Below are the code and all the weights of a small trained network. Each question names an input and a class and asks about switching units off, where a switched-off unit gives its printed mean instead of its output.

import numpy as np


def w(rows, s, z=0):
    codes = np.array(rows[::2]) - 128.0
    scale = np.full(codes.shape[1], s)
    scale[-1] = z or s
    return codes * scale


def f(y):
    return np.maximum(y, 0)


def log_softmax(a):
    a = a - a.max(-1, keepdims=True)
    return a - np.log(np.exp(a).sum(-1, keepdims=True))


def net(x, mask):
    res = np.array(x, float).reshape(1, 6) / 4 @ E
    y = f(res @ A[0][:, :-1].T + A[0][:, -1])
    res = res + np.where(mask, y, B[0][:, -1]) @ B[0][:, :-1]
    return log_softmax(res[-1] @ U[:, :-1].T + U[:, -1])


A, B = {}, {}
E = w([
[12,177,133,135],'x0',
[128,128,128,128],'x1',
[162,205,198,109],'x2',
[112,117,118,1],'x3',
[128,127,128,128],'x4',
[155,194,36,132],'x5',
],0.0087)
A[0] = w([
[118,116,109,4,8],'N0',
[106,133,127,130,124],'N1',
[26,175,122,126,52],'N2',
[149,168,153,114,73],'N3',
[64,159,126,128,74],'N4',
[133,145,140,126,59],'N5',
[118,95,167,136,28],'N6',
[108,140,129,136,48],'N7',
[142,132,130,220,45],'N8',
[153,193,167,114,81],'N9',
[129,133,146,197,5],'N10',
[107,76,66,132,28],'N11',
[156,191,39,101,38],'N12',
[142,157,143,118,88],'N13',
[207,92,114,113,75],'N14',
[135,134,128,160,61],'N15',
[122,124,122,154,117],'N16',
[122,99,153,133,47],'N17',
[146,160,161,115,52],'N18',
[96,52,223,107,24],'N19',
[146,166,151,109,87],'N20',
[135,140,129,181,69],'N21',
[66,167,114,135,75],'N22',
[96,50,58,133,42],'N23',
[120,106,116,124,113],'N24',
[191,102,119,123,91],'N25',
[215,93,120,116,76],'N26',
[154,121,124,124,1],'N27',
[173,115,127,113,124],'N28',
[159,194,168,100,54],'N29',
[108,81,70,135,52],'N30',
[119,121,113,42,44],'N31',
[141,172,65,105,71],'N32',
[155,117,122,122,46],'N33',
[159,112,126,125,100],'N34',
[141,181,64,151,50],'N35',
],0.018,0.004)
B[0] = w([
[226,147,59,151,254],'N0',
[112,135,119,117,154],'N1',
[84,172,111,40,243],'N2',
[114,152,148,166,168],'N3',
[104,155,123,69,200],'N4',
[114,130,125,149,137],'N5',
[127,76,134,125,162],'N6',
[120,139,123,110,141],'N7',
[213,137,81,142,226],'N8',
[101,165,153,193,196],'N9',
[186,136,94,143,190],'N10',
[117,164,180,176,189],'N11',
[133,20,158,122,215],'N12',
[128,146,153,142,155],'N13',
[94,163,128,54,217],'N14',
[151,130,108,130,155],'N15',
[146,139,114,133,158],'N16',
[122,90,123,125,152],'N17',
[120,147,150,163,163],'N18',
[112,3,161,122,243],'N19',
[111,147,147,163,169],'N20',
[172,135,97,134,183],'N21',
[98,148,113,71,200],'N22',
[96,181,171,211,217],'N23',
[132,146,144,140,150],'N24',
[92,150,109,84,198],'N25',
[88,161,116,57,223],'N26',
[120,134,126,100,137],'N27',
[100,146,122,99,180],'N28',
[103,164,162,189,197],'N29',
[101,156,161,188,188],'N30',
[200,143,86,141,215],'N31',
[124,48,137,129,190],'N32',
[121,142,131,101,147],'N33',
[116,139,122,103,162],'N34',
[127,42,140,119,199],'N35',
],0.048,0.0093)
U = w([
[105,153,88,33,79],'0',
[253,129,47,135,251],'1',
[144,1,153,111,66],'2',
[122,169,177,194,91],'3',
],0.0057,0.0034)

Each question gives the input, the list of numbers given to net, and the class t.
The units are the neurons (one row each of A and B). Each row of codes is followed by its name. A weight is (code - 128) times the scale printed after its matrix; where a second scale follows, it is the last column's (A, B and U).
mask holds one flag per neuron, in row order. A switched-off neuron (its flag False) gives its mean, the last column of its row in B, instead of its output. The means were averaged over made-up inputs and are rounded, as every weight is.
A unit's drop is (log p(t) with every unit on - log p(t) with that unit switched off) / (log p(t) with every unit on - log p(t) with every unit switched off).
The circuit of an input: a set's keep is (log p(t) with only the set's units on - log p(t) with every unit switched off) / (log p(t) with every unit on - log p(t) with every unit switched off). Starting from the 12 units with the biggest drops (on a tie, the unit counted first), units are removed one at a time, each time the one whose removal leaves the highest keep (on an exact tie, the one counted first), for as long as the keep stays at least 0.8.
units of the circuit, in order: the units of the circuit, biggest drop first
k most important neurons: the k neurons with the biggest drops, biggest first
drop when u is switched off: that unit's drop, to one decimal
input [-1,1,-3,5,1,6], class 2: units of the circuit, in order : [N12]
input [6,7,1,-7,-3,-6], class 1: 4 most important neurons : [N8 N10 N26 N14]
input [6,3,7,6,2,-5], class 3: 2 most important neurons : [N29 N9]
input [-6,-7,-5,-3,-3,-1], class 0: 2 most important neurons : [N26 N14]
input [0,4,3,5,8,-5], class 1: 2 most important neurons : [N0 N31]
input [-3,4,-8,1,5,7], class 3: 3 most important neurons : [N23 N11 N30]
input [-6,-3,0,-5,-3,-2], class 0: 2 most important neurons : [N0 N26]
input [-5,-6,8,-7,-5,-8], class 2: 3 most important neurons : [N19 N0 N23]
input [3,8,3,-4,-5,-3], class 1: 2 most important neurons : [N26 N14]
input [-3,-2,4,5,-7,-5], class 1: 3 most important neurons : [N0 N31 N12]
input [-8,-4,7,-3,-7,7], class 0: 4 most important neurons : [N26 N14 N19 N25]
input [2,-1,5,7,-1,8], class 2: 4 most important neurons : [N12 N32 N35 N8]
input [-6,-6,6,2,-8,-8], class 2: drop when N2 is switched off : 0.1
input [0,-6,-8,-1,-3,-6], class 3: units of the circuit, in order : [N23]
input [5,-3,-6,1,0,-4], class 3: drop when N25 is switched off : 0.1
input [-6,2,1,-4,4,6], class 0: drop when N25 is switched off : 0.4
